Here is a tiny trained network, its code and every weight. The questions are about switching its units off for an input and a target symbol, where a switched-off unit gives its printed mean instead of its output.

import numpy as np


def w(rows, s, z=0):
    codes = np.array(rows[::2]) - 128.0
    scale = np.full(codes.shape[1], s)
    scale[-1] = z or s
    return codes * scale


def f(y):
    return y / 2 * (1 + np.tanh(0.7978845608 * (y + 0.044715 * y**3)))


def softmax(a):
    e = np.exp(a - a.max(-1, keepdims=True))
    return e / e.sum(-1, keepdims=True)


def log_softmax(a):
    a = a - a.max(-1, keepdims=True)
    return a - np.log(np.exp(a).sum(-1, keepdims=True))


def net(x, mask):
    ids = ['ΓΘΞΣΦαδεζημπψω'.index(c) for c in x.split()]
    T = len(ids)
    res = E[ids] + P[:T]
    r = res
    for j in range(3):
        rows = slice(4 * j, 4 * j + 4)
        q, k, v = (r @ M[0][rows].T for M in (Q, K, V))
        z = softmax(np.where(np.tri(T) > 0, q @ k.T / 4**0.5, -1e9)) @ v
        o = O[0][rows]
        res = res + np.where(mask[j], z, o[:, -1]) @ o[:, :-1]
    y = f(res @ A[0][:, :-1].T + A[0][:, -1])
    res = res + np.where(mask[3:15], y, B[0][:, -1]) @ B[0][:, :-1]
    return log_softmax(res[-1] @ U[:, :-1].T + U[:, -1])


Q, K, V, O, A, B = {}, {}, {}, {}, {}, {}
E = w([
[84,121,165],'Γ',
[205,189,239],'Θ',
[96,130,145],'Ξ',
[32,123,85],'Σ',
[156,60,146],'Φ',
[174,87,207],'α',
[111,127,114],'δ',
[178,215,4],'ε',
[105,127,122],'ζ',
[154,60,141],'η',
[145,229,18],'μ',
[50,121,43],'π',
[108,127,121],'ψ',
[155,56,144],'ω',
],0.016)
P = w([
[223,5,50],'0',
[123,101,99],'1',
[124,107,110],'2',
[125,116,116],'3',
[124,119,123],'4',
[125,122,124],'5',
[123,120,130],'6',
[123,125,132],'7',
[124,128,139],'8',
[123,130,138],'9',
[124,134,142],'10',
[123,133,143],'11',
[124,136,143],'12',
[123,136,146],'13',
],0.012)
Q[0] = w([
[112,157,74],'H0',
[131,158,185],'H0',
[61,87,70],'H0',
[85,47,95],'H0',
[8,85,142],'H1',
[40,82,147],'H1',
[167,106,77],'H1',
[60,173,94],'H1',
[177,94,80],'H2',
[213,182,138],'H2',
[70,97,213],'H2',
[137,55,134],'H2',
],0.013)
K[0] = w([
[108,147,92],'H0',
[172,128,133],'H0',
[82,128,124],'H0',
[7,141,150],'H0',
[27,205,167],'H1',
[64,187,155],'H1',
[108,52,93],'H1',
[99,157,99],'H1',
[152,77,32],'H2',
[240,87,138],'H2',
[78,143,158],'H2',
[105,103,122],'H2',
],0.016)
V[0] = w([
[156,85,105],'H0',
[135,101,98],'H0',
[110,146,174],'H0',
[107,137,177],'H0',
[132,107,255],'H1',
[195,124,148],'H1',
[60,142,141],'H1',
[102,96,211],'H1',
[90,110,88],'H2',
[109,152,152],'H2',
[88,198,153],'H2',
[117,98,93],'H2',
],0.013)
O[0] = w([
[155,134,94,180],'H0',
[150,173,84,177],'H0',
[97,93,165,53],'H0',
[85,79,142,50],'H0',
[64,200,208,3],'H1',
[231,167,189,156],'H1',
[59,116,81,49],'H1',
[47,215,173,45],'H1',
[254,90,137,162],'H2',
[119,104,69,75],'H2',
[132,109,54,33],'H2',
[171,101,165,179],'H2',
],0.0066,0.0076)
A[0] = w([
[143,57,252,145],'N0',
[166,87,156,69],'N1',
[130,95,190,99],'N2',
[149,76,59,253],'N3',
[49,61,51,137],'N4',
[99,210,61,82],'N5',
[117,177,6,118],'N6',
[155,9,160,132],'N7',
[67,129,129,239],'N8',
[164,114,111,199],'N9',
[120,84,205,110],'N10',
[191,68,193,56],'N11',
],0.011,0.0056)
B[0] = w([
[52,128,108,183],'N0',
[145,131,81,163],'N1',
[61,94,86,143],'N2',
[97,103,188,254],'N3',
[158,219,99,176],'N4',
[9,155,117,143],'N5',
[62,79,130,205],'N6',
[76,212,61,195],'N7',
[194,78,139,143],'N8',
[132,71,154,208],'N9',
[114,108,98,149],'N10',
[143,160,67,197],'N11',
],0.011,0.016)
U = w([
[53,134,2,87],'Γ',
[40,191,81,118],'Θ',
[65,115,135,196],'Ξ',
[47,54,215,171],'Σ',
[201,162,117,119],'Φ',
[125,206,193,97],'α',
[157,68,165,254],'δ',
[221,69,85,79],'ε',
[138,79,191,172],'ζ',
[207,156,108,116],'η',
[164,55,103,81],'μ',
[119,18,165,93],'π',
[148,72,156,150],'ψ',
[197,150,117,131],'ω',
],0.0087,0.0071)

Each question gives the input, a string of symbols that net reads in full, and the target symbol t.
The units are the heads (4 rows each of Q, K, V and O) and the neurons (one row each of A and B). Each row of codes is followed by its name. A weight is (code - 128) times the scale printed after its matrix; where a second scale follows, it is the last column's (O, A, B and U).
mask holds one flag per unit, heads first, then neurons. A switched-off unit (its flag False) gives its mean, the last column of its rows in O or B, instead of its output. The means were averaged over made-up inputs and are rounded, as every weight is.
A unit's drop is (log p(t) with every unit on - log p(t) with that unit switched off) / (log p(t) with every unit on - log p(t) with every unit switched off).
The circuit of an input: a set's keep is (log p(t) with only the set's units on - log p(t) with every unit switched off) / (log p(t) with every unit on - log p(t) with every unit switched off). Starting from the 12 units with the biggest drops (on a tie, the unit counted first), units are removed one at a time, each time the one whose removal leaves the highest keep (on an exact tie, the one counted first), for as long as the keep stays at least 0.8.
units of the circuit, in order: the units of the circuit, biggest drop first
most important unit: the unit with the biggest drop
k most important neurons: the k neurons with the biggest drops, biggest first
heads that matter: for each layer, one digit per head in row order, 1 if its drop is at least 0.15 and else 0, layers parted by /
drop when u is switched off: that unit's drop, to one decimal
input α Φ μ, target α: units of the circuit, in order -> (H1 H2)
input α ε Σ Θ Φ Σ μ Γ ω α, target Θ: 3 most important neurons -> (N0 N3 N9)
input ε Θ α η Σ η α η ε Θ Φ μ Φ, target Θ: units of the circuit, in order -> (H1 N3)
input α Γ α ω, target Γ: most important unit -> N3
input ε ω ε η ζ α, target Γ: 2 most important neurons -> (N0 N3)
input Φ α α η ε α ε Φ, target Θ: units of the circuit, in order -> (H1 N0 N3)
input Φ ζ ε Φ Θ Θ η α α η, target Θ: heads that matter -> 110
input η δ Φ η Σ α ε, target η: units of the circuit, in order -> (H2 H1 N3)
input Φ ω δ Φ η ζ μ Φ Θ Θ ε, target Φ: units of the circuit, in order -> (H2 H1 N3)
input Θ ε α ζ α Φ ζ ψ π ε Ξ Σ Ξ ε, target Θ: units of the circuit, in order -> (H2 H1)
input Θ Σ η α α Σ α ε Σ ε μ, target Θ: units of the circuit, in order -> (N5 H1)
input ω α ω, target Θ: heads that matter -> 010
input ε η α Θ Θ η, target Θ: heads that matter -> 010
input ε α Θ ε μ, target ε: heads that matter -> 011
input ε ψ ψ ε ε Θ η Ξ α μ ε Θ, target ε: heads that matter -> 010
input ζ α ε Σ Σ ω, target Γ: most important unit -> N7
input Θ Σ ε ω ζ Σ ε Θ ε ψ Θ, target Θ: 3 most important neurons -> (N0 N3 N2)
input μ ε ψ π δ α ε π α η, target Γ: drop when N0 is switched off -> 0.1
input Θ Σ ε, target Θ: drop when H2 is switched off -> 1.4
input ε ε η ε Σ ε ω ψ ω ψ ε μ, target ε: drop when H1 is switched off -> 0.9
